Below are the code and all the weights of a small trained network. Each question names an input and a target symbol and asks about switching units off, where a switched-off unit gives its printed mean instead of its output.

import numpy as np


def w(rows, s, z=0):
    codes = np.array(rows[::2]) - 128.0
    scale = np.full(codes.shape[1], s)
    scale[-1] = z or s
    return codes * scale


def f(y):
    return y / 2 * (1 + np.tanh(0.7978845608 * (y + 0.044715 * y**3)))


def softmax(a):
    e = np.exp(a - a.max(-1, keepdims=True))
    return e / e.sum(-1, keepdims=True)


def log_softmax(a):
    a = a - a.max(-1, keepdims=True)
    return a - np.log(np.exp(a).sum(-1, keepdims=True))


def net(x, mask):
    ids = ['ΠΦΨαεζηθξσ'.index(c) for c in x.split()]
    T = len(ids)
    res = E[ids] + P[:T]
    u = 0
    for l in range(2):
        q, k, v = (res @ M[l].T for M in (Q, K, V))
        z = softmax(np.where(np.tri(T) > 0, q @ k.T / 3**0.5, -1e9)) @ v
        res = res + np.where(mask[u], z, O[l][:, -1]) @ O[l][:, :-1]
        u += 1
        y = f(res @ A[l][:, :-1].T + A[l][:, -1])
        res = res + np.where(mask[u : u + 8], y, B[l][:, -1]) @ B[l][:, :-1]
        u += 8
    return log_softmax(res[-1] @ U[:, :-1].T + U[:, -1])


Q, K, V, O, A, B = {}, {}, {}, {}, {}, {}
E = w([
[153,62,241],'Π',
[98,191,123],'Φ',
[122,124,182],'Ψ',
[99,71,85],'α',
[86,166,75],'ε',
[108,38,120],'ζ',
[126,54,158],'η',
[135,148,253],'θ',
[148,67,237],'ξ',
[92,210,181],'σ',
],0.0049)
P = w([
[147,124,102],'0',
[135,198,166],'1',
[35,102,128],'2',
[118,193,181],'3',
[29,86,212],'4',
[245,170,250],'5',
[47,62,175],'6',
[162,11,57],'7',
],0.013)
Q[0] = w([
[73,10,164],'0.h1',
[99,86,131],'0.h1',
[67,71,123],'0.h1',
],0.012)
K[0] = w([
[5,77,196],'0.h1',
[47,100,150],'0.h1',
[68,124,140],'0.h1',
],0.013)
V[0] = w([
[104,190,165],'0.h1',
[144,254,117],'0.h1',
[149,42,232],'0.h1',
],0.0097)
O[0] = w([
[111,140,171,179],'0.h1',
[141,79,197,75],'0.h1',
[151,249,105,255],'0.h1',
],0.012,0.0055)
A[0] = w([
[124,108,98,140],'0.n1',
[247,164,115,214],'0.n2',
[89,97,87,163],'0.n3',
[58,124,134,206],'0.n4',
[56,171,142,255],'0.n5',
[143,124,188,214],'0.n6',
[166,124,55,240],'0.n7',
[54,166,147,233],'0.n8',
],0.012,0.0028)
B[0] = w([
[119,101,37,124],'0.n1',
[131,255,183,215],'0.n2',
[166,99,85,137],'0.n3',
[222,69,135,176],'0.n4',
[236,96,141,255],'0.n5',
[113,172,236,193],'0.n6',
[51,182,54,162],'0.n7',
[231,75,145,244],'0.n8',
],0.0075,0.008)
Q[1] = w([
[217,66,133],'1.h1',
[68,244,120],'1.h1',
[2,159,89],'1.h1',
],0.0078)
K[1] = w([
[35,147,138],'1.h1',
[205,91,108],'1.h1',
[254,149,155],'1.h1',
],0.0098)
V[1] = w([
[136,229,171],'1.h1',
[121,137,4],'1.h1',
[132,212,103],'1.h1',
],0.015)
O[1] = w([
[73,183,203,254],'1.h1',
[152,223,48,114],'1.h1',
[85,248,158,223],'1.h1',
],0.014,0.006)
A[1] = w([
[196,137,49,2],'1.n1',
[174,37,105,192],'1.n2',
[130,16,78,229],'1.n3',
[74,216,73,190],'1.n4',
[66,138,254,89],'1.n5',
[119,130,246,153],'1.n6',
[120,136,242,169],'1.n7',
[228,123,22,48],'1.n8',
],0.006,0.0078)
B[1] = w([
[56,71,65,147],'1.n1',
[155,105,182,175],'1.n2',
[243,144,192,173],'1.n3',
[225,178,180,224],'1.n4',
[88,128,6,244],'1.n5',
[1,98,63,245],'1.n6',
[44,102,117,250],'1.n7',
[52,44,7,166],'1.n8',
],0.0078,0.019)
U = w([
[101,159,139,102],'Π',
[189,108,139,148],'Φ',
[151,162,197,253],'Ψ',
[108,116,81,201],'α',
[104,53,96,55],'ε',
[150,149,88,150],'ζ',
[176,171,139,120],'η',
[76,100,90,32],'θ',
[104,162,142,88],'ξ',
[131,115,254,156],'σ',
],0.0097,0.0052)

Each question gives the input, a string of symbols that net reads in full, and the target symbol t.
The units are the heads (3 rows each of Q, K, V and O) and the neurons (one row each of A and B). Each row of codes is followed by its name. A weight is (code - 128) times the scale printed after its matrix; where a second scale follows, it is the last column's (O, A, B and U).
mask holds one flag per unit, layer by layer, with each layer's heads first. A switched-off unit (its flag False) gives its mean, the last column of its rows in O or B, instead of its output. The means were averaged over made-up inputs and are rounded, as every weight is.
A unit's drop is (log p(t) with every unit on - log p(t) with that unit switched off) / (log p(t) with every unit on - log p(t) with every unit switched off).
The circuit of an input: a set's keep is (log p(t) with only the set's units on - log p(t) with every unit switched off) / (log p(t) with every unit on - log p(t) with every unit switched off). Starting from the 12 units with the biggest drops (on a tie, the unit counted first), units are removed one at a time, each time the one whose removal leaves the highest keep (on an exact tie, the one counted first), for as long as the keep stays at least 0.8.
units of the circuit, in order: the units of the circuit, biggest drop first
unit that matters most: the unit with the biggest drop
top k neurons: the k neurons with the biggest drops, biggest first
k most important neurons of layer l: the k neurons of layer l with the biggest drops, biggest first
input Ψ Φ ε θ ξ η Φ, target Ψ: top 2 neurons -> [0.n4, 1.n5]
input θ η σ Φ Ψ, target θ: units of the circuit, in order -> [1.h1, 1.n6, 1.n5]
input Ψ η ε Φ α, target Ψ: units of the circuit, in order -> [0.h1, 1.n5, 1.n6, 1.n8]
input ζ Φ θ σ ξ ξ σ, target ζ: most important neuron of layer 0 -> [0.n6]
input Φ Π Φ θ, target σ: units of the circuit, in order -> [0.h1, 1.h1]
input θ θ Φ ζ ζ ζ θ ε, target η: units of the circuit, in order -> [0.h1, 1.n6, 1.n7]
input Ψ Φ Φ Φ θ θ ξ, target Ψ: units of the circuit, in order -> [0.h1, 0.n5, 1.n5, 1.n8]
input Φ ξ ε ξ σ, target Φ: top 2 neurons -> [0.n2, 0.n5]
input Φ η σ θ ε Φ Φ, target Φ: top 2 neurons -> [0.n5, 0.n8]
input α ξ α ξ ε ξ, target ζ: units of the circuit, in order -> [1.h1, 0.h1, 0.n2, 0.n3]
input ζ η Φ η ζ ε ξ Φ, target η: top 2 neurons -> [0.n5, 0.n8]
input ε θ σ ξ η, target ε: units of the circuit, in order -> [0.h1, 1.h1, 0.n2]
input Φ Ψ ξ Φ ζ Ψ η, target Φ: top 4 neurons -> [0.n2, 0.n5, 0.n8, 1.n6]
input η Φ Φ Π θ σ, target σ: units of the circuit, in order -> [1.h1]
input Ψ Φ Ψ σ θ Φ θ, target Ψ: top 2 neurons -> [0.n5, 0.n8]
input σ θ ξ ζ ζ θ, target Π: 2 most important neurons of layer 0 -> [0.n2, 0.n6]
input σ θ Φ ξ Φ θ, target σ: top 2 neurons -> [0.n2, 0.n3]
input ζ σ ε Φ σ σ Φ θ, target ε: 4 most important neurons of layer 0 -> [0.n5, 0.n8, 0.n7, 0.n2]
input ξ Φ σ Π η Ψ, target ε: 2 most important neurons of layer 1 -> [1.n6, 1.n4]
input Φ ε Π ε, target σ: unit that matters most -> 0.h1
input Π Φ Φ ξ Π η, target σ: 2 most important neurons of layer 0 -> [0.n2, 0.n7]
input Φ Φ Φ Ψ ξ Ψ, target σ: 3 most important neurons of layer 0 -> [0.n2, 0.n4, 0.n7]
input θ θ ζ Φ θ ζ ε, target θ: top 2 neurons -> [0.n4, 0.n8]
input Φ ξ σ θ σ σ θ, target Φ: top 3 neurons -> [0.n5, 0.n2, 0.n8]
